Here is a tiny trained network, its code and every weight. The questions are about switching its units off for an input and a class, where a switched-off unit gives its printed mean instead of its output.

import numpy as np


def w(rows, s, z=0):
    codes = np.array(rows[::2]) - 128.0
    scale = np.full(codes.shape[1], s)
    scale[-1] = z or s
    return codes * scale


def f(y):
    return np.maximum(y, 0)


def log_softmax(a):
    a = a - a.max(-1, keepdims=True)
    return a - np.log(np.exp(a).sum(-1, keepdims=True))


def net(x, mask):
    res = np.array(x, float).reshape(1, 4) / 4 @ E
    y = f(res @ A[0][:, :-1].T + A[0][:, -1])
    res = res + np.where(mask, y, B[0][:, -1]) @ B[0][:, :-1]
    return log_softmax(res[-1] @ U[:, :-1].T + U[:, -1])


A, B = {}, {}
E = w([
[1,30,150,65,132],'x0',
[190,63,239,60,118],'x1',
[142,167,160,196,176],'x2',
[156,198,155,168,174],'x3',
],0.0093)
A[0] = w([
[216,130,76,157,58,98],'N1',
[117,157,59,152,131,81],'N2',
[101,60,191,152,102,21],'N3',
[250,134,92,111,105,48],'N4',
[127,127,79,123,85,113],'N5',
[115,130,90,149,130,13],'N6',
[157,162,156,107,163,28],'N7',
[152,152,124,143,82,74],'N8',
[122,106,43,179,142,4],'N9',
[135,184,126,105,155,57],'N10',
[153,149,79,53,142,141],'N11',
[104,152,97,148,125,17],'N12',
[208,147,131,161,94,134],'N13',
[78,133,148,184,143,242],'N14',
[185,136,159,157,46,17],'N15',
[106,79,168,132,149,29],'N16',
[128,170,125,66,109,83],'N17',
[156,150,177,38,202,137],'N18',
[97,117,119,113,88,228],'N19',
[183,100,233,125,123,104],'N20',
[39,148,173,78,110,191],'N21',
[191,81,138,95,147,13],'N22',
[120,147,103,152,160,132],'N23',
[153,131,132,82,151,150],'N24',
[147,87,160,167,79,117],'N25',
[169,99,111,84,156,136],'N26',
[108,111,101,78,78,232],'N27',
],0.012,0.0025)
B[0] = w([
[80,196,253,83,192,224],'N1',
[136,94,97,128,78,216],'N2',
[92,185,172,185,133,216],'N3',
[74,176,166,36,144,224],'N4',
[165,128,111,177,107,180],'N5',
[104,117,125,125,85,161],'N6',
[131,78,67,139,109,168],'N7',
[99,153,84,85,150,166],'N8',
[86,113,115,94,101,201],'N9',
[142,78,106,134,111,169],'N10',
[203,107,93,116,153,173],'N11',
[100,119,98,179,89,172],'N12',
[153,162,156,82,151,231],'N13',
[163,123,143,140,145,200],'N14',
[83,163,107,98,123,181],'N15',
[93,180,187,163,142,191],'N16',
[141,114,50,152,134,150],'N17',
[152,82,103,144,71,215],'N18',
[138,138,104,126,182,212],'N19',
[122,108,88,190,93,250],'N20',
[116,156,122,131,199,254],'N21',
[136,146,135,171,91,186],'N22',
[173,53,77,122,81,187],'N23',
[126,105,74,163,100,167],'N24',
[120,152,115,163,100,169],'N25',
[169,105,107,119,76,176],'N26',
[140,160,52,146,188,246],'N27',
],0.0067,0.0077)
U = w([
[16,177,184,61,239,74],'0',
[170,104,95,119,187,252],'1',
[82,94,104,134,2,8],'2',
],0.007,0.0024)

Each question gives the input, the list of numbers given to net, and the class t.
The units are the neurons (one row each of A and B). Each row of codes is followed by its name. A weight is (code - 128) times the scale printed after its matrix; where a second scale follows, it is the last column's (A, B and U).
mask holds one flag per neuron, in row order. A switched-off neuron (its flag False) gives its mean, the last column of its row in B, instead of its output. The means were averaged over made-up inputs and are rounded, as every weight is.
A unit's drop is (log p(t) with every unit on - log p(t) with that unit switched off) / (log p(t) with every unit on - log p(t) with every unit switched off).
The circuit of an input: a set's keep is (log p(t) with only the set's units on - log p(t) with every unit switched off) / (log p(t) with every unit on - log p(t) with every unit switched off). Starting from the 12 units with the biggest drops (on a tie, the unit counted first), units are removed one at a time, each time the one whose removal leaves the highest keep (on an exact tie, the one counted first), for as long as the keep stays at least 0.8.
units of the circuit, in order: the units of the circuit, biggest drop first
most important unit: the unit with the biggest drop
top k neurons: the k neurons with the biggest drops, biggest first
drop when u is switched off: that unit's drop, to one decimal
input [-5,-7,1,0], class 2: top 2 neurons => (N2, N23)
input [5,-2,-6,-4], class 1: top 4 neurons => (N1, N4, N27, N5)
input [-1,-4,1,0], class 2: units of the circuit, in order => (N21, N27, N2)
input [5,3,-3,-7], class 0: units of the circuit, in order => (N21)
input [-6,-7,-2,8], class 2: units of the circuit, in order => (N2, N12)
input [-4,0,-2,-8], class 0: units of the circuit, in order => (N1, N4)
input [-3,-5,-1,4], class 2: units of the circuit, in order => (N2, N21)
input [-7,7,7,-1], class 0: top 2 neurons => (N4, N1)
input [3,1,-4,-8], class 1: top 3 neurons => (N1, N27, N4)
input [5,4,-8,-4], class 1: top 2 neurons => (N27, N1)
input [-8,-7,4,4], class 0: top 3 neurons => (N1, N4, N13)
input [-5,7,-4,1], class 2: top 4 neurons => (N20, N18, N21, N22)
input [-3,-2,0,-2], class 0: drop when N1 is switched off => 0.4
input [-6,-3,-4,8], class 0: drop when N4 is switched off => 0.3
input [-1,-3,-5,-7], class 1: most important unit => N27
input [4,0,-7,-6], class 1: drop when N27 is switched off => 0.2
input [-8,-2,-8,-2], class 0: drop when N1 is switched off => 0.3
